Below is a small trained network, with its code and all its weights. Each question gives an input and a class and asks what happens when units are switched off, that is, made to give their printed mean instead of their output.

import numpy as np


def w(rows, s, z=0):
    codes = np.array(rows[::2]) - 128.0
    scale = np.full(codes.shape[1], s)
    scale[-1] = z or s
    return codes * scale


def norm(h):
    return h / np.sqrt((h * h).mean(-1, keepdims=True) + 1e-5)


def f(y):
    return np.maximum(y, 0)


def log_softmax(a):
    a = a - a.max(-1, keepdims=True)
    return a - np.log(np.exp(a).sum(-1, keepdims=True))


def net(x, mask):
    res = np.array(x, float).reshape(1, 3) / 4 @ E
    u = 0
    for l in range(2):
        y = f(norm(res) @ A[l][:, :-1].T + A[l][:, -1])
        res = res + np.where(mask[u : u + 14], y, B[l][:, -1]) @ B[l][:, :-1]
        u += 14
    return log_softmax(norm(res)[-1] @ U[:, :-1].T + U[:, -1])


A, B = {}, {}
E = w([
[142,9,115,119,149],'x0',
[138,131,251,106,123],'x1',
[183,139,125,77,247],'x2',
],0.0025)
A[0] = w([
[121,147,111,113,117,75],'L0N1',
[99,165,102,141,144,157],'L0N2',
[131,91,156,102,133,51],'L0N3',
[143,174,145,135,171,70],'L0N4',
[121,130,12,145,91,178],'L0N5',
[137,29,107,140,155,138],'L0N6',
[157,146,177,115,255,7],'L0N7',
[128,13,142,137,129,124],'L0N8',
[117,163,178,134,111,84],'L0N9',
[155,154,71,115,210,90],'L0N10',
[131,133,121,123,130,106],'L0N11',
[164,120,189,109,88,104],'L0N12',
[118,94,119,119,164,111],'L0N13',
[150,153,64,119,212,83],'L0N14',
],0.0069,0.0019)
B[0] = w([
[141,145,138,141,146,139],'L0N1',
[161,145,178,159,136,177],'L0N2',
[126,94,169,149,129,155],'L0N3',
[127,138,202,144,148,174],'L0N4',
[192,136,167,31,106,255],'L0N5',
[92,92,51,41,117,226],'L0N6',
[207,132,145,11,80,247],'L0N7',
[186,58,210,177,140,222],'L0N8',
[84,164,56,117,123,177],'L0N9',
[73,121,108,216,131,230],'L0N10',
[130,128,129,137,127,132],'L0N11',
[57,116,121,155,124,183],'L0N12',
[113,116,81,103,115,172],'L0N13',
[93,122,123,226,133,230],'L0N14',
],0.012,0.0041)
A[1] = w([
[103,183,126,180,126,160],'L1N1',
[149,208,164,94,152,17],'L1N2',
[162,151,98,199,150,7],'L1N3',
[160,160,112,132,75,110],'L1N4',
[101,148,111,130,128,78],'L1N5',
[106,133,126,124,106,77],'L1N6',
[26,157,98,169,122,97],'L1N7',
[155,199,158,138,118,26],'L1N8',
[71,122,81,142,145,104],'L1N9',
[94,164,119,113,116,90],'L1N10',
[99,76,173,254,143,55],'L1N11',
[65,35,79,188,165,121],'L1N12',
[111,145,127,154,129,143],'L1N13',
[125,167,119,94,130,49],'L1N14',
],0.0097,0.0011)
B[1] = w([
[141,90,172,81,120,201],'L1N1',
[102,137,62,202,117,221],'L1N2',
[87,79,168,142,150,161],'L1N3',
[108,119,117,145,169,188],'L1N4',
[143,119,137,107,127,149],'L1N5',
[148,118,131,123,144,147],'L1N6',
[180,64,125,77,95,224],'L1N7',
[99,199,91,126,115,211],'L1N8',
[184,120,107,135,89,176],'L1N9',
[166,131,143,98,146,164],'L1N10',
[86,92,160,138,236,236],'L1N11',
[111,251,114,163,107,253],'L1N12',
[124,104,143,111,120,161],'L1N13',
[129,129,136,193,123,167],'L1N14',
],0.018,0.0046)
U = w([
[112,243,36,187,89,171],'0',
[201,59,148,23,72,199],'1',
[46,96,217,171,254,7],'2',
],0.0088,0.0014)

Each question gives the input, the list of numbers given to net, and the class t.
The units are the neurons (one row each of A and B). Each row of codes is followed by its name. A weight is (code - 128) times the scale printed after its matrix; where a second scale follows, it is the last column's (A, B and U).
mask holds one flag per neuron, layer by layer. A switched-off neuron (its flag False) gives its mean, the last column of its row in B, instead of its output. The means were averaged over made-up inputs and are rounded, as every weight is.
A unit's drop is (log p(t) with every unit on - log p(t) with that unit switched off) / (log p(t) with every unit on - log p(t) with every unit switched off).
The circuit of an input: a set's keep is (log p(t) with only the set's units on - log p(t) with every unit switched off) / (log p(t) with every unit on - log p(t) with every unit switched off). Starting from the 12 units with the biggest drops (on a tie, the unit counted first), units are removed one at a time, each time the one whose removal leaves the highest keep (on an exact tie, the one counted first), for as long as the keep stays at least 0.8.
circuit, biggest first: the units of the circuit, biggest drop first
most important unit: the unit with the biggest drop
k most important neurons: the k neurons with the biggest drops, biggest first
top k neurons in layer l: the k neurons of layer l with the biggest drops, biggest first
drop of u: that unit's drop, to one decimal
input [-7,-1,6], class 2: 2 most important neurons : (L0N14 L0N10)
input [5,-6,5], class 0: most important unit : L0N6
input [5,3,6], class 1: 2 most important neurons : (L0N7 L1N11)
input [-7,3,-1], class 1: 2 most important neurons : (L0N7 L0N5)
input [7,1,-5], class 2: 4 most important neurons : (L0N8 L0N7 L0N5 L1N7)
input [7,2,-7], class 2: 2 most important neurons : (L0N8 L0N7)
input [-7,7,1], class 0: 4 most important neurons : (L0N10 L0N14 L1N2 L0N6)
input [2,1,-8], class 2: 2 most important neurons : (L0N7 L0N6)
input [2,-3,3], class 0: 2 most important neurons : (L0N6 L1N12)
input [8,-7,1], class 0: top 3 neurons in layer 1 : (L1N12 L1N7 L1N1)
input [-6,2,-2], class 1: top 4 neurons in layer 0 : (L0N7 L0N5 L0N8 L0N9)
input [-6,4,0], class 1: top 2 neurons in layer 0 : (L0N5 L0N7)
input [0,1,4], class 0: top 4 neurons in layer 1 : (L1N1 L1N11 L1N7 L1N4)
input [4,2,-6], class 2: most important unit : L0N8
input [4,3,1], class 1: top 2 neurons in layer 0 : (L0N6 L0N14)
input [2,2,5], class 1: 3 most important neurons : (L0N7 L1N11 L1N12)
input [2,-2,6], class 0: top 3 neurons in layer 0 : (L0N10 L0N7 L0N6)
input [-1,1,3], class 0: 2 most important neurons : (L0N7 L1N11)
input [6,-6,4], class 0: 2 most important neurons : (L0N6 L1N12)
input [1,4,1], class 1: circuit, biggest first : (L1N12)
input [-1,6,3], class 0: drop of L1N7 : 0.1
input [1,-4,-3], class 1: drop of L1N12 : 0.3
input [-1,2,6], class 0: drop of L0N7 : 2.1
input [-6,8,8], class 0: drop of L1N5 : 0.0
